Here is a tiny trained network, its code and every weight. The questions are about switching its units off for an input and a class, where a switched-off unit gives its printed mean instead of its output.

import numpy as np


def w(rows, s, z=0):
    codes = np.array(rows[::2]) - 128.0
    scale = np.full(codes.shape[1], s)
    scale[-1] = z or s
    return codes * scale


def norm(h):
    return h / np.sqrt((h * h).mean(-1, keepdims=True) + 1e-5)


def f(y):
    return y / 2 * (1 + np.tanh(0.7978845608 * (y + 0.044715 * y**3)))


def log_softmax(a):
    a = a - a.max(-1, keepdims=True)
    return a - np.log(np.exp(a).sum(-1, keepdims=True))


def net(x, mask):
    res = np.array(x, float).reshape(1, 7) / 4 @ E
    u = 0
    for l in range(2):
        y = f(norm(res) @ A[l][:, :-1].T + A[l][:, -1])
        res = res + np.where(mask[u : u + 12], y, B[l][:, -1]) @ B[l][:, :-1]
        u += 12
    return log_softmax(norm(res)[-1] @ U[:, :-1].T + U[:, -1])


A, B = {}, {}
E = w([
[178,134,101,175,164,93,146,132,27],'x0',
[132,57,103,126,79,54,34,207,105],'x1',
[128,44,112,158,46,133,135,208,143],'x2',
[153,130,253,81,79,150,135,181,80],'x3',
[197,111,141,120,32,111,254,182,126],'x4',
[63,180,112,111,198,73,148,203,142],'x5',
[159,78,120,35,159,176,59,118,87],'x6',
],0.0089)
A[0] = w([
[81,81,161,101,123,128,102,130,201,22],'0.n0',
[94,215,76,201,194,149,194,32,106,59],'0.n1',
[122,119,97,94,164,158,78,140,28,101],'0.n2',
[78,216,136,129,166,139,39,94,72,88],'0.n3',
[97,195,58,118,190,96,85,39,196,43],'0.n4',
[127,36,2,221,117,137,64,109,143,82],'0.n5',
[105,87,126,119,108,110,97,130,141,81],'0.n6',
[166,50,134,75,162,184,73,86,43,65],'0.n7',
[127,155,159,98,78,173,152,48,206,41],'0.n8',
[222,126,73,136,179,146,148,62,48,111],'0.n9',
[81,239,83,197,175,101,182,82,167,2],'0.n10',
[92,192,120,194,207,154,186,53,191,104],'0.n11',
],0.0094,0.0068)
B[0] = w([
[160,168,152,136,140,163,166,103,115,135],'0.n0',
[206,156,107,71,104,196,162,155,70,247],'0.n1',
[142,189,99,103,139,118,84,122,134,192],'0.n2',
[83,145,212,118,155,85,122,110,152,211],'0.n3',
[115,75,103,211,68,126,139,166,143,219],'0.n4',
[88,102,58,207,76,109,48,77,159,239],'0.n5',
[134,136,94,132,136,143,142,110,109,133],'0.n6',
[209,223,93,127,113,160,96,135,117,209],'0.n7',
[114,152,128,126,184,132,112,228,125,177],'0.n8',
[205,182,136,95,160,164,166,121,44,217],'0.n9',
[193,192,88,107,119,179,119,132,60,202],'0.n10',
[98,217,119,164,56,201,171,71,11,254],'0.n11',
],0.012,0.0064)
A[1] = w([
[150,112,106,120,254,64,149,184,75,51],'1.n0',
[84,83,195,114,77,173,209,146,198,99],'1.n1',
[125,151,88,157,254,51,83,152,134,83],'1.n2',
[198,97,162,40,137,185,92,62,172,138],'1.n3',
[86,165,80,157,76,163,248,143,59,51],'1.n4',
[57,184,120,53,154,199,177,169,254,136],'1.n5',
[17,195,175,111,158,153,118,91,92,78],'1.n6',
[82,193,67,136,97,107,220,103,175,105],'1.n7',
[118,50,41,171,101,135,120,94,170,69],'1.n8',
[239,88,189,147,57,149,220,153,125,2],'1.n9',
[178,150,143,110,133,110,152,193,31,153],'1.n10',
[149,78,101,140,188,61,112,154,48,90],'1.n11',
],0.0096,0.0056)
B[1] = w([
[152,146,54,169,208,90,140,178,122,134],'1.n0',
[58,143,151,70,164,110,166,116,187,173],'1.n1',
[123,133,117,31,229,43,84,123,113,149],'1.n2',
[166,217,38,167,137,165,153,170,65,164],'1.n3',
[214,104,209,64,180,122,62,34,126,245],'1.n4',
[128,129,123,212,140,246,167,179,145,177],'1.n5',
[170,120,163,159,130,180,47,2,141,174],'1.n6',
[174,142,168,175,194,190,59,136,69,169],'1.n7',
[93,118,121,216,123,125,80,135,103,179],'1.n8',
[50,92,143,62,73,27,160,34,139,190],'1.n9',
[135,76,108,198,49,107,162,156,105,255],'1.n10',
[123,147,133,107,234,225,140,201,159,137],'1.n11',
],0.0092,0.0083)
U = w([
[95,46,194,57,7,2,240,66,133,118],'0',
[104,58,120,70,144,125,138,103,155,9],'1',
[60,138,248,159,151,217,142,69,205,101],'2',
[73,27,45,245,38,97,66,150,159,172],'3',
[166,98,77,106,205,55,203,224,112,75],'4',
[247,225,110,136,94,223,111,115,37,174],'5',
[33,120,167,106,91,170,241,243,228,133],'6',
[72,173,121,68,225,17,10,102,156,120],'7',
],0.014,0.011)

Each question gives the input, the list of numbers given to net, and the class t.
The units are the neurons (one row each of A and B). Each row of codes is followed by its name. A weight is (code - 128) times the scale printed after its matrix; where a second scale follows, it is the last column's (A, B and U).
mask holds one flag per neuron, layer by layer. A switched-off neuron (its flag False) gives its mean, the last column of its row in B, instead of its output. The means were averaged over made-up inputs and are rounded, as every weight is.
A unit's drop is (log p(t) with every unit on - log p(t) with that unit switched off) / (log p(t) with every unit on - log p(t) with every unit switched off).
The circuit of an input: a set's keep is (log p(t) with only the set's units on - log p(t) with every unit switched off) / (log p(t) with every unit on - log p(t) with every unit switched off). Starting from the 12 units with the biggest drops (on a tie, the unit counted first), units are removed one at a time, each time the one whose removal leaves the highest keep (on an exact tie, the one counted first), for as long as the keep stays at least 0.8.
circuit, biggest first: the units of the circuit, biggest drop first
unit that matters most: the unit with the biggest drop
top k neurons: the k neurons with the biggest drops, biggest first
k most important neurons of layer l: the k neurons of layer l with the biggest drops, biggest first
drop of u: that unit's drop, to one decimal
input [-5,-6,4,6,8,-5,-8], class 6: circuit, biggest first	[0.n11; 1.n1]
input [7,2,3,-5,6,5,7], class 4: top 2 neurons	[0.n11; 0.n1]
input [-5,5,8,2,-6,-8,7], class 3: 3 most important neurons of layer 0	[0.n5; 0.n9; 0.n1]
input [5,1,7,-7,-5,-8,5], class 3: unit that matters most	0.n5
input [2,0,1,-6,-3,3,6], class 7: circuit, biggest first	[1.n2; 0.n11]
input [-8,-1,-1,-2,-3,-5,2], class 3: circuit, biggest first	[0.n4; 0.n1]
input [-2,7,4,5,-3,7,-4], class 4: circuit, biggest first	[0.n11; 0.n5]
input [-6,2,-4,3,6,-7,2], class 0: top 2 neurons	[1.n9; 0.n2]
input [0,1,5,-2,-3,4,4], class 7: 3 most important neurons of layer 0	[0.n11; 0.n2; 0.n4]
input [3,3,-2,0,8,5,3], class 4: top 2 neurons	[0.n11; 1.n0]
input [5,-2,7,8,-3,8,-7], class 6: 2 most important neurons of layer 0	[0.n11; 0.n9]
input [5,3,8,3,6,8,4], class 6: top 2 neurons	[0.n11; 1.n11]
input [-5,0,-3,-1,1,8,5], class 2: 2 most important neurons of layer 1	[1.n6; 1.n5]
input [1,-3,6,-8,-3,-1,5], class 3: circuit, biggest first	[0.n5]
input [0,8,-6,-3,6,3,-3], class 4: top 2 neurons	[0.n11; 0.n5]
input [-7,2,-2,5,-6,-2,-2], class 2: drop of 1.n11	0.0
input [7,0,7,-5,1,4,-3], class 3: drop of 0.n5	0.6
input [-1,1,4,5,-3,-4,-8], class 0: drop of 0.n5	0.3
input [1,2,1,3,1,-6,-7], class 0: drop of 0.n5	0.1
input [6,5,3,-7,1,5,2], class 3: 2 most important neurons of layer 0	[0.n5; 0.n3]
input [-2,-2,2,6,3,-3,3], class 0: unit that matters most	1.n9
